Here is a tiny trained network, its code and every weight. The questions are about switching its units off for an input and a class, where a switched-off unit gives its printed mean instead of its output.

import numpy as np


def w(rows, s, z=0):
    codes = np.array(rows[::2]) - 128.0
    scale = np.full(codes.shape[1], s)
    scale[-1] = z or s
    return codes * scale


def f(y):
    return y / 2 * (1 + np.tanh(0.7978845608 * (y + 0.044715 * y**3)))


def log_softmax(a):
    a = a - a.max(-1, keepdims=True)
    return a - np.log(np.exp(a).sum(-1, keepdims=True))


def net(x, mask):
    res = np.array(x, float).reshape(1, 4) / 4 @ E
    y = f(res @ A[0][:, :-1].T + A[0][:, -1])
    res = res + np.where(mask, y, B[0][:, -1]) @ B[0][:, :-1]
    return log_softmax(res[-1] @ U[:, :-1].T + U[:, -1])


A, B = {}, {}
E = w([
[111,89,217,221,102],'x0',
[17,127,144,63,98],'x1',
[78,10,92,125,209],'x2',
[114,95,42,150,29],'x3',
],0.012)
A[0] = w([
[140,80,100,165,178,181],'n0',
[154,175,205,79,96,204],'n1',
[99,82,84,135,63,209],'n2',
[145,76,118,167,85,176],'n3',
[183,129,121,163,189,188],'n4',
[217,153,70,62,136,219],'n5',
[104,152,24,111,103,170],'n6',
[121,161,184,163,99,179],'n7',
[210,164,127,92,177,165],'n8',
[224,5,116,174,193,212],'n9',
[160,94,98,111,160,116],'n10',
[134,105,98,30,149,253],'n11',
[118,111,182,131,114,75],'n12',
[119,130,178,81,122,119],'n13',
[112,255,215,140,132,205],'n14',
[30,29,134,114,161,212],'n15',
[127,121,174,115,150,231],'n16',
[115,109,154,174,54,204],'n17',
[111,148,187,180,101,184],'n18',
[157,101,69,98,16,211],'n19',
],0.012,0.0042)
B[0] = w([
[114,88,72,133,133,182],'n0',
[177,117,255,184,178,196],'n1',
[128,227,111,66,30,196],'n2',
[155,123,46,125,71,171],'n3',
[141,113,46,173,220,188],'n4',
[99,194,99,102,231,199],'n5',
[86,191,173,189,127,193],'n6',
[184,89,165,144,79,179],'n7',
[147,128,127,113,244,188],'n8',
[126,100,43,180,161,239],'n9',
[87,107,114,164,138,156],'n10',
[52,139,188,132,194,201],'n11',
[102,133,125,135,74,148],'n12',
[117,105,159,152,119,156],'n13',
[235,74,244,168,142,229],'n14',
[87,70,136,12,79,248],'n15',
[119,40,160,128,151,173],'n16',
[212,120,97,163,52,188],'n17',
[169,88,136,124,91,184],'n18',
[133,212,130,184,77,208],'n19',
],0.0093,0.016)
U = w([
[66,250,149,156,149,39],'0',
[110,103,30,164,198,229],'1',
[131,196,85,144,53,151],'2',
[187,171,179,104,203,55],'3',
[22,79,156,40,165,190],'4',
[101,68,84,84,98,4],'5',
[173,69,210,165,113,189],'6',
],0.011,0.0031)

Each question gives the input, the list of numbers given to net, and the class t.
The units are the neurons (one row each of A and B). Each row of codes is followed by its name. A weight is (code - 128) times the scale printed after its matrix; where a second scale follows, it is the last column's (A, B and U).
mask holds one flag per neuron, in row order. A switched-off neuron (its flag False) gives its mean, the last column of its row in B, instead of its output. The means were averaged over made-up inputs and are rounded, as every weight is.
A unit's drop is (log p(t) with every unit on - log p(t) with that unit switched off) / (log p(t) with every unit on - log p(t) with every unit switched off).
The circuit of an input: a set's keep is (log p(t) with only the set's units on - log p(t) with every unit switched off) / (log p(t) with every unit on - log p(t) with every unit switched off). Starting from the 12 units with the biggest drops (on a tie, the unit counted first), units are removed one at a time, each time the one whose removal leaves the highest keep (on an exact tie, the one counted first), for as long as the keep stays at least 0.8.
circuit, biggest first: the units of the circuit, biggest drop first
k most important neurons: the k neurons with the biggest drops, biggest first
drop when u is switched off: that unit's drop, to one decimal
input [-3,-1,7,3], class 4: circuit, biggest first -> (n15)
input [-6,2,5,5], class 0: circuit, biggest first -> (n6 n19)
input [-4,-4,-3,8], class 0: circuit, biggest first -> (n5 n6)
input [-5,7,-8,-5], class 6: 3 most important neurons -> (n14 n1 n13)
input [8,-4,-8,8], class 2: 3 most important neurons -> (n19 n3 n2)
input [4,6,-1,2], class 2: 2 most important neurons -> (n2 n14)
input [3,-2,8,-4], class 1: drop when n7 is switched off -> 0.0
input [-5,-3,6,8], class 0: drop when n2 is switched off -> 0.2
input [3,-8,0,-1], class 1: drop when n12 is switched off -> 0.0
input [-1,6,-4,1], class 6: 2 most important neurons -> (n14 n5)
